Below are the code and all the weights of a small trained network. Each question names an input and a target symbol and asks about switching units off, where a switched-off unit gives its printed mean instead of its output.

import numpy as np


def w(rows, s, z=0):
    codes = np.array(rows[::2]) - 128.0
    scale = np.full(codes.shape[1], s)
    scale[-1] = z or s
    return codes * scale


def norm(h):
    return h / np.sqrt((h * h).mean(-1, keepdims=True) + 1e-5)


def f(y):
    return y / 2 * (1 + np.tanh(0.7978845608 * (y + 0.044715 * y**3)))


def softmax(a):
    e = np.exp(a - a.max(-1, keepdims=True))
    return e / e.sum(-1, keepdims=True)


def log_softmax(a):
    a = a - a.max(-1, keepdims=True)
    return a - np.log(np.exp(a).sum(-1, keepdims=True))


def net(x, mask):
    ids = ['Δαβγθτψ'.index(c) for c in x.split()]
    T = len(ids)
    res = E[ids] + P[:T]
    u = 0
    for l in range(2):
        q, k, v = (norm(res) @ M[l].T for M in (Q, K, V))
        z = softmax(np.where(np.tri(T) > 0, q @ k.T / 4**0.5, -1e9)) @ v
        res = res + np.where(mask[u], z, O[l][:, -1]) @ O[l][:, :-1]
        u += 1
        y = f(norm(res) @ A[l][:, :-1].T + A[l][:, -1])
        res = res + np.where(mask[u : u + 4], y, B[l][:, -1]) @ B[l][:, :-1]
        u += 4
    return log_softmax(norm(res)[-1] @ U[:, :-1].T + U[:, -1])


Q, K, V, O, A, B = {}, {}, {}, {}, {}, {}
E = w([
[115,77,118,227,93,52,166,109,229,38,131,122],'Δ',
[136,157,77,156,116,133,139,50,112,165,141,71],'α',
[113,168,110,113,139,166,47,159,67,70,175,30],'β',
[167,214,176,248,103,72,160,221,74,148,26,91],'γ',
[145,68,97,104,101,102,173,187,171,194,156,158],'θ',
[100,157,161,137,156,137,130,125,227,196,77,102],'τ',
[132,82,142,126,161,75,46,86,153,57,128,147],'ψ',
],0.017)
P = w([
[2,126,184,150,176,168,147,53,79,102,18,145],'0',
[78,128,164,177,231,156,136,95,87,150,78,121],'1',
[97,113,143,198,157,161,93,74,115,127,91,116],'2',
[121,107,123,144,143,147,99,79,127,114,59,102],'3',
[149,120,105,143,83,145,87,96,134,130,49,103],'4',
[160,114,146,128,126,116,98,97,136,136,116,85],'5',
[169,116,78,88,83,119,98,126,146,133,50,87],'6',
[179,118,101,97,85,104,91,129,149,136,126,85],'7',
[157,133,55,128,38,101,52,160,157,184,150,117],'8',
[218,118,79,84,69,111,84,161,152,149,162,95],'9',
[186,143,30,82,39,68,52,191,165,164,176,115],'10',
[205,181,95,120,191,110,93,191,169,133,132,90],'11',
],0.009)
Q[0] = w([
[126,165,98,134,116,165,116,24,84,126,121,46],'0.h0',
[91,127,143,131,192,173,151,114,111,2,188,121],'0.h0',
[127,201,105,63,137,130,137,230,145,187,145,119],'0.h0',
[143,166,153,112,153,153,205,99,135,196,142,179],'0.h0',
],0.022)
K[0] = w([
[128,229,132,125,133,176,86,56,137,135,128,28],'0.h0',
[66,159,156,237,196,178,132,77,51,51,40,119],'0.h0',
[168,89,86,118,89,139,179,253,50,187,149,150],'0.h0',
[52,154,83,137,84,127,162,150,127,242,100,171],'0.h0',
],0.016)
V[0] = w([
[100,94,193,129,132,180,119,247,98,70,123,216],'0.h0',
[161,94,94,53,108,127,64,161,181,161,192,112],'0.h0',
[174,126,83,96,123,109,186,69,92,142,175,214],'0.h0',
[80,132,130,91,106,186,183,135,166,122,178,124],'0.h0',
],0.014)
O[0] = w([
[93,118,77,72,198,18,198,115,101,149,77,131,1],'0.h0',
[133,112,162,136,251,153,118,130,172,115,95,92,216],'0.h0',
[155,149,127,150,123,128,170,33,144,130,182,106,57],'0.h0',
[65,132,93,114,119,176,174,132,147,95,122,88,17],'0.h0',
],0.011,0.0082)
A[0] = w([
[141,64,91,105,181,180,195,85,184,200,205,141,57],'0.n0',
[158,254,79,148,111,151,150,94,139,141,125,58,249],'0.n1',
[133,95,142,84,158,172,92,117,161,81,171,151,35],'0.n2',
[157,108,118,193,101,79,186,155,188,46,155,149,50],'0.n3',
],0.018,0.0011)
B[0] = w([
[152,247,119,119,135,158,156,122,210,100,155,112,254],'0.n0',
[125,52,188,120,157,104,84,71,113,122,136,97,249],'0.n1',
[161,129,111,156,137,98,111,142,90,124,119,179,246],'0.n2',
[109,49,58,142,171,109,98,148,143,152,81,91,189],'0.n3',
],0.015,0.0074)
Q[1] = w([
[125,148,148,158,75,144,248,126,112,146,108,110],'1.h0',
[158,164,50,86,84,99,126,166,150,98,173,182],'1.h0',
[101,184,101,228,170,154,129,100,73,64,130,164],'1.h0',
[127,188,100,63,135,105,137,104,76,86,116,104],'1.h0',
],0.018)
K[1] = w([
[35,14,173,106,44,132,111,96,7,124,136,162],'1.h0',
[202,136,169,208,152,131,153,146,60,231,52,89],'1.h0',
[104,59,144,172,168,142,76,130,157,15,102,97],'1.h0',
[69,170,152,214,142,141,222,77,63,67,71,156],'1.h0',
],0.014)
V[1] = w([
[90,68,69,191,87,123,145,149,146,112,101,1],'1.h0',
[115,115,101,109,80,166,57,200,177,105,138,189],'1.h0',
[197,59,142,168,108,42,130,112,203,123,119,204],'1.h0',
[35,129,195,167,84,157,205,137,218,232,70,181],'1.h0',
],0.018)
O[1] = w([
[153,6,141,90,108,129,136,170,175,80,128,140,43],'1.h0',
[191,145,68,110,157,144,174,76,172,70,82,67,254],'1.h0',
[107,75,87,141,140,142,120,108,133,224,94,15,205],'1.h0',
[144,153,123,234,202,150,230,137,145,140,222,125,114],'1.h0',
],0.012,0.0065)
A[1] = w([
[104,189,129,126,133,174,84,161,10,118,211,169,108],'1.n0',
[174,151,47,147,73,38,123,236,69,141,133,130,9],'1.n1',
[194,108,116,62,127,12,136,84,80,134,195,233,117],'1.n2',
[151,181,38,59,80,191,155,251,192,187,142,146,3],'1.n3',
],0.019,0.0015)
B[1] = w([
[64,83,58,24,130,122,154,110,136,124,127,58,212],'1.n0',
[186,90,178,179,178,112,67,182,214,162,186,203,254],'1.n1',
[168,189,141,92,104,163,95,105,119,82,8,96,191],'1.n2',
[174,144,86,185,147,229,75,111,55,228,59,110,200],'1.n3',
],0.015,0.013)
U = w([
[90,25,69,93,139,132,155,162,132,139,146,111,188],'Δ',
[139,107,102,130,46,146,100,107,69,117,192,102,253],'α',
[117,130,108,64,127,134,96,162,62,65,106,154,171],'β',
[163,94,157,181,107,130,110,183,86,185,148,167,60],'γ',
[89,154,150,89,124,112,144,94,172,157,164,134,75],'θ',
[136,158,52,143,124,178,187,121,109,147,116,122,102],'τ',
[93,102,118,146,142,91,108,69,1,177,75,85,155],'ψ',
],0.008,0.0015)

Each question gives the input, a string of symbols that net reads in full, and the target symbol t.
The units are the heads (4 rows each of Q, K, V and O) and the neurons (one row each of A and B). Each row of codes is followed by its name. A weight is (code - 128) times the scale printed after its matrix; where a second scale follows, it is the last column's (O, A, B and U).
mask holds one flag per unit, layer by layer, with each layer's heads first. A switched-off unit (its flag False) gives its mean, the last column of its rows in O or B, instead of its output. The means were averaged over made-up inputs and are rounded, as every weight is.
A unit's drop is (log p(t) with every unit on - log p(t) with that unit switched off) / (log p(t) with every unit on - log p(t) with every unit switched off).
The circuit of an input: a set's keep is (log p(t) with only the set's units on - log p(t) with every unit switched off) / (log p(t) with every unit on - log p(t) with every unit switched off). Starting from all 10 units, units are removed one at a time, each time the one whose removal leaves the highest keep (on an exact tie, the one counted first), for as long as the keep stays at least 0.8.
units of the circuit, in order: the units of the circuit, biggest drop first
k most important neurons: the k neurons with the biggest drops, biggest first
top k neurons in layer l: the k neurons of layer l with the biggest drops, biggest first
input ψ γ β Δ ψ τ ψ, target τ: units of the circuit, in order	[1.h0; 0.n1]
input ψ Δ ψ, target Δ: units of the circuit, in order	[1.h0; 0.n3; 0.h0]
input γ Δ γ γ Δ γ τ ψ γ γ β γ, target β: units of the circuit, in order	[1.h0; 0.h0]
input α α α β β γ γ γ β, target γ: top 3 neurons in layer 1	[1.n1; 1.n0; 1.n2]
input β τ γ γ ψ τ ψ ψ Δ, target Δ: units of the circuit, in order	[0.n3; 1.h0; 0.h0; 0.n2]
input ψ γ ψ α γ γ θ τ, target θ: top 2 neurons in layer 1	[1.n3; 1.n2]
input γ γ γ ψ Δ ψ, target Δ: units of the circuit, in order	[1.h0; 1.n3]
input γ α τ α θ γ γ, target ψ: 3 most important neurons	[0.n0; 1.n1; 0.n2]
input θ ψ α β γ Δ, target γ: units of the circuit, in order	[0.h0; 0.n0; 1.h0]
input ψ ψ γ γ θ θ γ θ ψ, target β: top 3 neurons in layer 1	[1.n2; 1.n0; 1.n3]
input ψ γ θ γ β γ γ α Δ ψ γ β, target Δ: units of the circuit, in order	[0.h0; 1.n0; 1.h0; 0.n0]
input α ψ γ α ψ ψ, target γ: units of the circuit, in order	[0.n1; 0.h0; 1.n1]
input β Δ ψ, target ψ: units of the circuit, in order	[0.h0; 1.h0]
input α γ θ ψ Δ γ Δ, target γ: units of the circuit, in order	[0.h0; 1.h0]
input γ θ ψ τ, target θ: most important neuron	[0.n1]
input α ψ τ, target τ: units of the circuit, in order	[1.h0; 0.h0]
input γ ψ τ τ γ Δ, target Δ: most important neuron	[0.n3]
input γ Δ γ, target Δ: 2 most important neurons	[0.n0; 0.n3]
input ψ γ γ γ ψ β, target β: units of the circuit, in order	[0.h0; 1.h0]
input Δ γ γ ψ γ τ ψ, target γ: 2 most important neurons	[0.n1; 0.n2]
input γ β θ, target τ: top 2 neurons in layer 0	[0.n0; 0.n1]
input α Δ τ γ γ θ τ ψ β α, target α: top neuron in layer 0	[0.n0]
input ψ γ γ α γ, target α: top 2 neurons in layer 1	[1.n1; 1.n3]
input θ ψ ψ α γ, target ψ: 4 most important neurons	[0.n0; 1.n1; 1.n2; 0.n3]
